Here is a tiny trained network, its code and every weight. The questions are about switching its units off for an input and a class, where a switched-off unit gives its printed mean instead of its output.

import numpy as np


def w(rows, s, z=0):
    codes = np.array(rows[::2]) - 128.0
    scale = np.full(codes.shape[1], s)
    scale[-1] = z or s
    return codes * scale


def f(y):
    return y / 2 * (1 + np.tanh(0.7978845608 * (y + 0.044715 * y**3)))


def log_softmax(a):
    a = a - a.max(-1, keepdims=True)
    return a - np.log(np.exp(a).sum(-1, keepdims=True))


def net(x, mask):
    res = np.array(x, float).reshape(1, 6) / 4 @ E
    y = f(res @ A[0][:, :-1].T + A[0][:, -1])
    res = res + np.where(mask, y, B[0][:, -1]) @ B[0][:, :-1]
    return log_softmax(res[-1] @ U[:, :-1].T + U[:, -1])


A, B = {}, {}
E = w([
[82,55,175,142,115,44,223,198,96],'x0',
[139,113,134,129,130,137,125,142,155],'x1',
[118,133,132,131,122,132,131,127,128],'x2',
[132,131,143,128,119,128,121,138,151],'x3',
[94,113,31,115,78,74,194,47,237],'x4',
[225,153,207,118,161,148,249,46,131],'x5',
],0.011)
A[0] = w([
[156,186,163,114,176,149,211,76,168,144],'N0',
[122,183,117,111,132,202,101,104,165,58],'N1',
[171,170,66,122,128,221,59,67,127,68],'N2',
[254,157,187,117,126,128,241,93,112,137],'N3',
[153,129,214,141,165,199,77,190,24,90],'N4',
[94,92,46,153,90,150,32,176,118,149],'N5',
[124,137,137,80,135,138,123,143,99,50],'N6',
[133,205,100,84,147,252,69,75,174,52],'N7',
[57,31,189,121,112,38,248,231,91,2],'N8',
[94,96,28,97,58,72,190,22,237,51],'N9',
[41,117,49,138,128,117,51,214,108,151],'N10',
[192,145,179,152,154,179,180,48,129,145],'N11',
[63,107,48,103,86,109,71,196,123,146],'N12',
[155,135,221,110,155,178,87,184,58,88],'N13',
[147,110,208,93,153,194,212,78,123,134],'N14',
[120,156,167,102,132,126,142,115,142,55],'N15',
],0.0092,0.0047)
B[0] = w([
[80,76,179,128,118,170,108,143,149,195],'N0',
[164,106,136,152,113,69,151,129,109,159],'N1',
[202,95,110,207,54,71,99,103,80,188],'N2',
[78,74,179,44,135,119,86,139,130,227],'N3',
[126,194,49,169,188,165,219,130,227,212],'N4',
[73,93,188,72,131,147,109,139,103,210],'N5',
[98,135,115,148,117,113,143,134,130,129],'N6',
[197,81,98,172,60,39,137,78,57,194],'N7',
[255,82,96,199,39,47,117,78,33,249],'N8',
[125,244,74,176,216,189,215,159,210,248],'N9',
[80,71,180,61,156,144,87,106,137,226],'N10',
[71,100,179,70,129,175,105,133,70,198],'N11',
[80,106,169,78,131,173,103,139,120,215],'N12',
[130,194,43,136,196,160,179,178,192,197],'N13',
[97,137,165,83,117,141,59,139,134,198],'N14',
[110,140,147,120,146,88,132,141,122,131],'N15',
],0.0097,0.018)
U = w([
[22,70,232,54,137,174,52,137,126,250],'0',
[119,205,43,158,191,187,228,146,212,83],'1',
[247,74,115,185,49,40,108,112,52,48],'2',
],0.011,0.0011)

Each question gives the input, the list of numbers given to net, and the class t.
The units are the neurons (one row each of A and B). Each row of codes is followed by its name. A weight is (code - 128) times the scale printed after its matrix; where a second scale follows, it is the last column's (A, B and U).
mask holds one flag per neuron, in row order. A switched-off neuron (its flag False) gives its mean, the last column of its row in B, instead of its output. The means were averaged over made-up inputs and are rounded, as every weight is.
A unit's drop is (log p(t) with every unit on - log p(t) with that unit switched off) / (log p(t) with every unit on - log p(t) with every unit switched off).
The circuit of an input: a set's keep is (log p(t) with only the set's units on - log p(t) with every unit switched off) / (log p(t) with every unit on - log p(t) with every unit switched off). Starting from the 12 units with the biggest drops (on a tie, the unit counted first), units are removed one at a time, each time the one whose removal leaves the highest keep (on an exact tie, the one counted first), for as long as the keep stays at least 0.8.
units of the circuit, in order: the units of the circuit, biggest drop first
most important unit: the unit with the biggest drop
top k neurons: the k neurons with the biggest drops, biggest first
drop when u is switched off: that unit's drop, to one decimal
input [2,-3,-2,5,6,6], class 0: most important unit => N3
input [7,1,4,-8,-5,0], class 2: top 2 neurons => [N8; N9]
input [-3,-3,5,5,-2,-2], class 2: top 3 neurons => [N9; N3; N11]
input [-8,3,0,7,4,5], class 2: top 2 neurons => [N7; N2]
input [3,-5,8,7,2,-1], class 2: top 2 neurons => [N4; N13]
input [-6,2,6,-2,-1,-4], class 2: top 2 neurons => [N7; N2]
input [-7,-6,-1,-6,1,8], class 0: top 4 neurons => [N11; N8; N3; N0]
input [6,-5,3,0,3,6], class 0: top 2 neurons => [N3; N7]
input [-8,7,-3,-6,-8,-5], class 1: top 3 neurons => [N4; N13; N8]
input [7,-4,3,-4,7,-2], class 1: top 3 neurons => [N9; N7; N2]
input [-8,-5,1,4,4,8], class 0: top 3 neurons => [N11; N8; N3]
input [4,3,2,6,8,-7], class 1: drop when N11 is switched off => 0.3
input [1,5,-5,8,4,7], class 0: drop when N11 is switched off => 0.0
input [4,-7,-1,-5,5,-3], class 1: units of the circuit, in order => [N9]
input [-4,4,1,5,-6,2], class 1: drop when N4 is switched off => 0.2
